Below are the code and all the weights of a small trained network. Each question names an input and a class and asks about switching units off, where a switched-off unit gives its printed mean instead of its output.

import numpy as np


def w(rows, s, z=0):
    codes = np.array(rows[::2]) - 128.0
    scale = np.full(codes.shape[1], s)
    scale[-1] = z or s
    return codes * scale


def f(y):
    return y / 2 * (1 + np.tanh(0.7978845608 * (y + 0.044715 * y**3)))


def log_softmax(a):
    a = a - a.max(-1, keepdims=True)
    return a - np.log(np.exp(a).sum(-1, keepdims=True))


def net(x, mask):
    res = np.array(x, float).reshape(1, 2) / 4 @ E
    y = f(res @ A[0][:, :-1].T + A[0][:, -1])
    res = res + np.where(mask, y, B[0][:, -1]) @ B[0][:, :-1]
    return log_softmax(res[-1] @ U[:, :-1].T + U[:, -1])


A, B = {}, {}
E = w([
[229,90,237,93],'x0',
[177,73,96,255],'x1',
],0.008)
A[0] = w([
[181,134,98,242,65],'n0',
[152,137,151,130,98],'n1',
[165,110,120,223,101],'n2',
[63,123,52,135,83],'n3',
[102,130,119,18,129],'n4',
[108,150,177,166,52],'n5',
[144,125,116,126,249],'n6',
[127,118,163,109,59],'n7',
[125,145,127,110,219],'n8',
[214,91,168,92,76],'n9',
[215,142,255,133,108],'n10',
[194,154,130,121,80],'n11',
[119,94,149,114,253],'n12',
[112,162,89,155,90],'n13',
[136,52,92,137,104],'n14',
[184,83,187,132,85],'n15',
[86,164,151,9,90],'n16',
[203,94,118,243,90],'n17',
[51,172,69,165,88],'n18',
[113,172,138,97,68],'n19',
],0.01,0.0064)
B[0] = w([
[94,140,211,49,210],'n0',
[110,130,122,114,125],'n1',
[110,92,207,113,208],'n2',
[102,89,88,54,195],'n3',
[139,129,205,111,207],'n4',
[89,97,146,112,104],'n5',
[190,140,96,205,232],'n6',
[70,108,143,113,115],'n7',
[171,142,121,172,201],'n8',
[55,90,93,83,193],'n9',
[90,114,34,79,253],'n10',
[93,130,124,109,128],'n11',
[168,153,98,194,235],'n12',
[120,114,119,66,146],'n13',
[142,128,149,92,144],'n14',
[103,143,98,74,188],'n15',
[104,99,251,91,222],'n16',
[120,149,224,96,248],'n17',
[94,109,69,54,216],'n18',
[98,122,163,104,130],'n19',
],0.018,0.0059)
U = w([
[121,113,246,131,45],'0',
[74,89,51,91,58],'1',
[185,142,127,238,254],'2',
],0.011,0.0035)

Each question gives the input, the list of numbers given to net, and the class t.
The units are the neurons (one row each of A and B). Each row of codes is followed by its name. A weight is (code - 128) times the scale printed after its matrix; where a second scale follows, it is the last column's (A, B and U).
mask holds one flag per neuron, in row order. A switched-off neuron (its flag False) gives its mean, the last column of its row in B, instead of its output. The means were averaged over made-up inputs and are rounded, as every weight is.
A unit's drop is (log p(t) with every unit on - log p(t) with that unit switched off) / (log p(t) with every unit on - log p(t) with every unit switched off).
The circuit of an input: a set's keep is (log p(t) with only the set's units on - log p(t) with every unit switched off) / (log p(t) with every unit on - log p(t) with every unit switched off). Starting from the 12 units with the biggest drops (on a tie, the unit counted first), units are removed one at a time, each time the one whose removal leaves the highest keep (on an exact tie, the one counted first), for as long as the keep stays at least 0.8.
units of the circuit, in order: the units of the circuit, biggest drop first
k most important neurons: the k neurons with the biggest drops, biggest first
drop when u is switched off: that unit's drop, to one decimal
input [-6,-6], class 0: 2 most important neurons	n16, n4
input [7,-4], class 1: units of the circuit, in order	n10
input [-6,7], class 0: 2 most important neurons	n17, n0
input [-3,1], class 2: 2 most important neurons	n10, n9
input [8,7], class 1: 4 most important neurons	n10, n9, n15, n16
input [8,-7], class 1: 2 most important neurons	n10, n9
input [-3,4], class 0: 2 most important neurons	n10, n0
input [6,5], class 1: 2 most important neurons	n10, n9
input [3,0], class 2: 2 most important neurons	n18, n3
input [-2,3], class 2: drop when n4 is switched off	0.1
input [-2,-3], class 2: drop when n0 is switched off	0.2
input [4,2], class 1: drop when n10 is switched off	0.5
